Below is a small trained network, with its code and all its weights. Each question gives an input and a class and asks what happens when units are switched off, that is, made to give their printed mean instead of their output.

import numpy as np


def w(rows, s, z=0):
    codes = np.array(rows[::2]) - 128.0
    scale = np.full(codes.shape[1], s)
    scale[-1] = z or s
    return codes * scale


def f(y):
    return y / 2 * (1 + np.tanh(0.7978845608 * (y + 0.044715 * y**3)))


def log_softmax(a):
    a = a - a.max(-1, keepdims=True)
    return a - np.log(np.exp(a).sum(-1, keepdims=True))


def net(x, mask):
    res = np.array(x, float).reshape(1, 4) / 4 @ E
    y = f(res @ A[0][:, :-1].T + A[0][:, -1])
    res = res + np.where(mask, y, B[0][:, -1]) @ B[0][:, :-1]
    return log_softmax(res[-1] @ U[:, :-1].T + U[:, -1])


A, B = {}, {}
E = w([
[86,126,217,194,206,55,71,95,220,239,147,110],'x0',
[116,230,148,120,166,199,140,228,148,99,254,37],'x1',
[72,234,36,119,95,86,223,184,182,197,131,229],'x2',
[48,143,60,206,71,76,28,106,130,51,121,80],'x3',
],0.0075)
A[0] = w([
[156,195,169,118,145,183,124,191,145,80,224,76,147],'neuron 1',
[113,88,101,124,72,74,132,83,118,131,26,254,109],'neuron 2',
[185,57,210,163,157,159,74,95,85,60,137,50,51],'neuron 3',
[186,84,92,106,92,245,147,119,2,42,95,127,130],'neuron 4',
[113,225,188,154,203,149,136,159,130,129,173,57,141],'neuron 5',
[187,82,194,112,186,133,204,156,128,192,148,153,123],'neuron 6',
[92,143,101,194,81,69,50,133,110,48,118,94,134],'neuron 7',
[201,86,198,22,158,169,165,111,128,173,129,140,126],'neuron 8',
[167,46,130,150,101,56,97,59,108,146,38,153,130],'neuron 9',
[36,104,54,167,82,112,78,110,127,77,148,83,134],'neuron 10',
[36,179,50,202,81,91,116,141,129,117,124,149,91],'neuron 11',
[163,89,129,123,116,79,137,88,90,180,68,175,126],'neuron 12',
[147,197,175,127,155,188,141,204,113,99,253,77,142],'neuron 13',
[225,88,185,70,162,167,218,156,148,170,110,155,114],'neuron 14',
[133,190,121,78,130,125,199,145,152,193,123,193,86],'neuron 15',
[146,191,160,96,158,175,103,185,131,121,185,38,130],'neuron 16',
[17,114,59,214,60,95,24,112,126,49,120,64,107],'neuron 17',
[141,84,113,112,142,83,129,95,71,163,72,167,119],'neuron 18',
[152,97,85,70,63,170,164,187,33,19,96,132,137],'neuron 19',
[105,111,254,200,219,114,52,104,185,210,136,102,149],'neuron 20',
[162,29,127,125,99,67,141,60,96,156,54,198,126],'neuron 21',
[191,74,176,93,150,166,195,123,134,170,106,189,141],'neuron 22',
[89,205,32,147,61,75,219,205,212,214,133,237,47],'neuron 23',
[178,88,135,108,129,94,118,74,136,161,24,157,122],'neuron 24',
[188,99,184,139,182,194,76,93,83,101,133,45,60],'neuron 25',
[208,125,172,54,174,162,190,157,90,174,119,177,118],'neuron 26',
[159,57,111,98,120,70,135,58,104,153,43,145,118],'neuron 27',
[101,168,50,130,122,82,169,192,152,198,132,203,3],'neuron 28',
[68,128,219,197,209,50,81,106,222,221,145,128,152],'neuron 29',
[208,143,46,31,29,186,146,140,77,59,114,131,142],'neuron 30',
[196,71,196,117,157,154,111,122,59,106,141,92,90],'neuron 31',
[103,173,114,152,83,106,71,82,120,80,125,115,107],'neuron 32',
[124,181,46,73,39,170,198,150,84,69,102,185,118],'neuron 33',
[104,207,128,134,169,171,126,211,168,83,185,76,124],'neuron 34',
[226,133,169,92,175,178,193,126,100,189,161,149,100],'neuron 35',
[84,173,188,147,185,35,140,76,228,235,152,130,131],'neuron 36',
[186,47,252,114,145,132,63,68,50,72,120,98,57],'neuron 37',
[122,122,187,175,125,85,113,103,196,163,122,151,80],'neuron 38',
],0.0071,0.0041)
B[0] = w([
[175,174,65,91,158,182,91,84,202,48,205,133,214],'neuron 1',
[165,213,92,69,181,173,74,82,209,60,196,148,214],'neuron 2',
[29,169,233,67,131,41,188,152,48,178,194,229,220],'neuron 3',
[198,111,201,97,10,164,68,237,109,229,50,81,222],'neuron 4',
[180,180,70,93,149,188,80,127,195,71,157,130,205],'neuron 5',
[119,40,89,214,153,103,183,73,95,89,50,76,190],'neuron 6',
[88,16,96,219,182,89,201,69,96,72,83,89,216],'neuron 7',
[90,37,67,206,209,105,178,71,95,79,59,35,194],'neuron 8',
[163,208,92,57,157,184,99,76,210,83,208,103,217],'neuron 9',
[101,36,100,166,183,106,186,83,73,112,57,75,210],'neuron 10',
[74,49,128,193,211,74,202,72,39,71,80,130,195],'neuron 11',
[159,170,89,70,166,190,80,116,171,72,159,117,181],'neuron 12',
[155,211,57,63,153,188,97,77,207,65,202,92,225],'neuron 13',
[79,28,95,218,185,95,186,91,91,85,45,78,199],'neuron 14',
[55,105,176,147,165,61,189,93,77,103,140,187,185],'neuron 15',
[161,173,90,94,164,170,82,91,207,58,196,128,202],'neuron 16',
[84,4,81,236,182,106,209,52,70,70,36,77,253],'neuron 17',
[170,163,97,99,158,171,125,92,166,107,185,113,173],'neuron 18',
[205,93,146,121,52,189,65,209,139,208,56,81,224],'neuron 19',
[213,104,187,123,34,175,48,215,121,196,30,73,246],'neuron 20',
[169,218,67,81,164,169,97,79,208,65,210,106,215],'neuron 21',
[104,56,88,222,171,111,170,64,116,73,73,84,187],'neuron 22',
[70,170,246,38,149,61,163,143,34,177,205,253,244],'neuron 23',
[158,175,79,98,137,168,70,105,195,88,207,152,189],'neuron 24',
[58,153,222,53,123,29,176,137,65,139,200,233,201],'neuron 25',
[99,16,109,209,175,124,147,63,82,105,50,92,194],'neuron 26',
[148,201,73,85,138,161,121,75,189,62,193,114,198],'neuron 27',
[43,176,227,50,141,63,183,136,54,193,214,224,185],'neuron 28',
[196,101,165,122,45,186,51,201,137,226,37,52,247],'neuron 29',
[195,107,155,115,56,185,26,189,145,193,83,57,227],'neuron 30',
[47,142,226,79,143,54,201,134,28,177,177,220,187],'neuron 31',
[97,103,92,182,132,104,164,136,104,85,98,97,175],'neuron 32',
[213,72,194,99,29,153,64,223,97,232,90,111,224],'neuron 33',
[156,185,81,99,172,158,118,59,195,67,208,117,209],'neuron 34',
[102,51,84,181,168,86,187,87,88,63,66,70,190],'neuron 35',
[220,70,169,110,46,161,57,211,116,214,51,93,221],'neuron 36',
[46,177,208,44,109,33,166,147,49,166,214,233,227],'neuron 37',
[150,113,149,99,60,163,73,179,111,170,88,122,168],'neuron 38',
],0.0062,0.012)
U = w([
[247,103,161,108,8,204,54,249,143,238,52,57,139],'0',
[195,245,15,70,179,213,104,64,253,12,255,107,160],'1',
[83,22,50,254,193,95,224,56,71,50,43,52,188],'2',
[46,190,230,49,126,37,196,158,32,188,239,252,3],'3',
],0.0091,0.0022)

Each question gives the input, the list of numbers given to net, and the class t.
The units are the neurons (one row each of A and B). Each row of codes is followed by its name. A weight is (code - 128) times the scale printed after its matrix; where a second scale follows, it is the last column's (A, B and U).
mask holds one flag per neuron, in row order. A switched-off neuron (its flag False) gives its mean, the last column of its row in B, instead of its output. The means were averaged over made-up inputs and are rounded, as every weight is.
A unit's drop is (log p(t) with every unit on - log p(t) with that unit switched off) / (log p(t) with every unit on - log p(t) with every unit switched off).
The circuit of an input: a set's keep is (log p(t) with only the set's units on - log p(t) with every unit switched off) / (log p(t) with every unit on - log p(t) with every unit switched off). Starting from the 12 units with the biggest drops (on a tie, the unit counted first), units are removed one at a time, each time the one whose removal leaves the highest keep (on an exact tie, the one counted first), for as long as the keep stays at least 0.8.
circuit, biggest first: the units of the circuit, biggest drop first
most important unit: the unit with the biggest drop
top k neurons: the k neurons with the biggest drops, biggest first
drop of u: that unit's drop, to one decimal
input [7,5,7,5], class 0: circuit, biggest first : [neuron 36]
input [-8,8,0,0], class 0: top 2 neurons : [neuron 4; neuron 33]
input [-6,-7,0,7], class 1: top 3 neurons : [neuron 2; neuron 9; neuron 21]
input [-1,-2,-7,6], class 3: top 3 neurons : [neuron 37; neuron 3; neuron 25]
input [-7,5,-4,7], class 0: top 4 neurons : [neuron 4; neuron 19; neuron 30; neuron 33]
input [-4,1,-5,2], class 3: circuit, biggest first : [neuron 3; neuron 37]
input [3,-6,-7,0], class 3: top 3 neurons : [neuron 37; neuron 3; neuron 31]
input [-8,4,7,7], class 0: top 3 neurons : [neuron 33; neuron 30; neuron 19]
input [-7,1,-8,1], class 3: top 4 neurons : [neuron 3; neuron 37; neuron 25; neuron 31]
input [-7,7,3,-4], class 0: top 4 neurons : [neuron 33; neuron 30; neuron 19; neuron 4]
input [-5,5,8,8], class 2: top 2 neurons : [neuron 17; neuron 11]
input [6,-3,6,5], class 0: top 3 neurons : [neuron 29; neuron 36; neuron 37]
input [-8,8,2,7], class 0: top 3 neurons : [neuron 33; neuron 19; neuron 30]
input [-3,-7,2,-7], class 1: circuit, biggest first : [neuron 21]
input [-8,3,7,3], class 0: top 2 neurons : [neuron 33; neuron 30]
input [1,6,-6,-3], class 1: top 3 neurons : [neuron 13; neuron 1; neuron 16]
input [5,6,-4,5], class 1: drop of neuron 1 : 0.2
input [-6,2,-7,-8], class 2: drop of neuron 8 : 0.4
input [-5,-2,-8,-7], class 3: drop of neuron 17 : 0.5
input [-7,-1,-8,0], class 3: drop of neuron 31 : 0.6
input [-6,-4,-8,5], class 3: most important unit : neuron 37
